Below are the code and all the weights of a small trained network. Each question names an input and a class and asks about switching units off, where a switched-off unit gives its printed mean instead of its output.

import numpy as np


def w(rows, s, z=0):
    codes = np.array(rows[::2]) - 128.0
    scale = np.full(codes.shape[1], s)
    scale[-1] = z or s
    return codes * scale


def norm(h):
    return h / np.sqrt((h * h).mean(-1, keepdims=True) + 1e-5)


def f(y):
    return np.maximum(y, 0)


def log_softmax(a):
    a = a - a.max(-1, keepdims=True)
    return a - np.log(np.exp(a).sum(-1, keepdims=True))


def net(x, mask):
    res = np.array(x, float).reshape(1, 8) / 4 @ E
    u = 0
    for l in range(4):
        y = f(norm(res) @ A[l][:, :-1].T + A[l][:, -1])
        res = res + np.where(mask[u : u + 3], y, B[l][:, -1]) @ B[l][:, :-1]
        u += 3
    return log_softmax(norm(res)[-1] @ U[:, :-1].T + U[:, -1])


A, B = {}, {}
E = w([
[217,86,239,125,103,182,90],'x0',
[51,34,220,118,164,84,39],'x1',
[158,157,138,62,2,87,148],'x2',
[129,176,191,196,160,172,100],'x3',
[44,167,125,203,68,212,127],'x4',
[139,161,173,163,17,67,130],'x5',
[186,222,147,151,23,56,196],'x6',
[163,15,123,141,27,139,173],'x7',
],0.0062)
A[0] = w([
[245,124,161,142,124,127,237,190],'L0N0',
[220,220,58,141,166,105,186,79],'L0N1',
[173,193,152,253,88,70,132,3],'L0N2',
],0.0064,0.00074)
B[0] = w([
[128,181,149,56,118,98,63,236],'L0N0',
[178,74,139,86,143,102,141,254],'L0N1',
[92,247,164,92,127,96,102,229],'L0N2',
],0.013,0.0041)
A[1] = w([
[205,99,171,103,3,134,188,53],'L1N0',
[164,195,15,27,249,128,204,227],'L1N1',
[209,4,123,45,12,179,134,251],'L1N2',
],0.0051,0.0023)
B[1] = w([
[116,93,155,122,129,51,138,170],'L1N0',
[175,112,13,83,113,234,48,254],'L1N1',
[215,89,185,125,128,254,5,211],'L1N2',
],0.011,0.0061)
A[2] = w([
[123,124,95,81,177,102,133,3],'L2N0',
[22,78,197,122,179,115,88,125],'L2N1',
[151,147,156,2,109,155,186,120],'L2N2',
],0.0098,0.0021)
B[2] = w([
[89,62,137,81,94,154,195,179],'L2N0',
[69,3,219,85,106,95,134,246],'L2N1',
[91,117,80,243,106,65,37,253],'L2N2',
],0.011,0.0048)
A[3] = w([
[177,139,189,80,169,2,66,196],'L3N0',
[114,223,84,216,93,126,168,229],'L3N1',
[167,75,88,135,144,91,103,4],'L3N2',
],0.0063,0.0031)
B[3] = w([
[203,129,104,255,94,216,167,253],'L3N0',
[185,88,20,173,102,58,62,181],'L3N1',
[132,41,194,169,167,40,203,144],'L3N2',
],0.0078,0.0056)
U = w([
[161,141,153,87,139,133,227,22],'0',
[155,18,233,129,121,161,76,199],'1',
[126,130,16,100,200,194,87,187],'2',
[1,51,166,55,147,100,147,88],'3',
[148,152,141,161,170,118,230,1],'4',
[180,207,98,170,14,41,51,174],'5',
[39,225,219,197,111,98,183,88],'6',
],0.0099,0.0053)

Each question gives the input, the list of numbers given to net, and the class t.
The units are the neurons (one row each of A and B). Each row of codes is followed by its name. A weight is (code - 128) times the scale printed after its matrix; where a second scale follows, it is the last column's (A, B and U).
mask holds one flag per neuron, layer by layer. A switched-off neuron (its flag False) gives its mean, the last column of its row in B, instead of its output. The means were averaged over made-up inputs and are rounded, as every weight is.
A unit's drop is (log p(t) with every unit on - log p(t) with that unit switched off) / (log p(t) with every unit on - log p(t) with every unit switched off).
The circuit of an input: a set's keep is (log p(t) with only the set's units on - log p(t) with every unit switched off) / (log p(t) with every unit on - log p(t) with every unit switched off). Starting from all 12 units, units are removed one at a time, each time the one whose removal leaves the highest keep (on an exact tie, the one counted first), for as long as the keep stays at least 0.8.
units of the circuit, in order: the units of the circuit, biggest drop first
k most important neurons: the k neurons with the biggest drops, biggest first
top k neurons in layer l: the k neurons of layer l with the biggest drops, biggest first
drop when u is switched off: that unit's drop, to one decimal
input [-6,1,-3,1,8,4,-1,-6], class 6: units of the circuit, in order	[L1N1, L1N2]
input [3,4,5,-1,6,-5,1,-4], class 3: most important neuron	[L0N1]
input [-8,-1,-7,8,7,2,-8,1], class 3: 2 most important neurons	[L2N1, L1N1]
input [-2,6,-5,-8,-5,7,-2,-2], class 3: units of the circuit, in order	[L1N2, L2N0]
input [-3,8,-5,-4,7,-2,-8,1], class 3: units of the circuit, in order	[L1N2, L1N1]
input [5,7,-2,4,3,4,7,-3], class 6: units of the circuit, in order	[L1N1, L0N2, L1N2]
input [0,4,-3,5,4,7,-2,-2], class 6: units of the circuit, in order	[L1N2, L1N1]
input [-7,3,6,8,2,-2,-6,-4], class 3: units of the circuit, in order	[L1N2, L2N1]
input [-6,7,-1,6,8,0,-4,5], class 3: units of the circuit, in order	[L1N2, L3N0]
input [7,-1,-6,-5,8,0,3,-2], class 5: 2 most important neurons	[L3N1, L2N1]
input [-4,3,-6,1,7,2,8,-1], class 6: 3 most important neurons	[L1N1, L0N2, L2N2]
input [-7,2,-1,-4,-5,6,1,-4], class 2: 2 most important neurons	[L1N1, L2N1]
input [-6,4,5,-4,8,-2,-1,0], class 3: top 2 neurons in layer 1	[L1N1, L1N2]
input [-4,6,-2,-7,5,-1,-8,-1], class 3: top neuron in layer 0	[L0N1]
input [8,-4,1,6,7,2,0,1], class 5: drop when L1N1 is switched off	0.0
input [-6,8,4,4,0,-5,-3,-7], class 3: drop when L2N1 is switched off	0.2
input [-7,3,-8,5,-5,-1,-4,7], class 3: drop when L2N1 is switched off	0.1
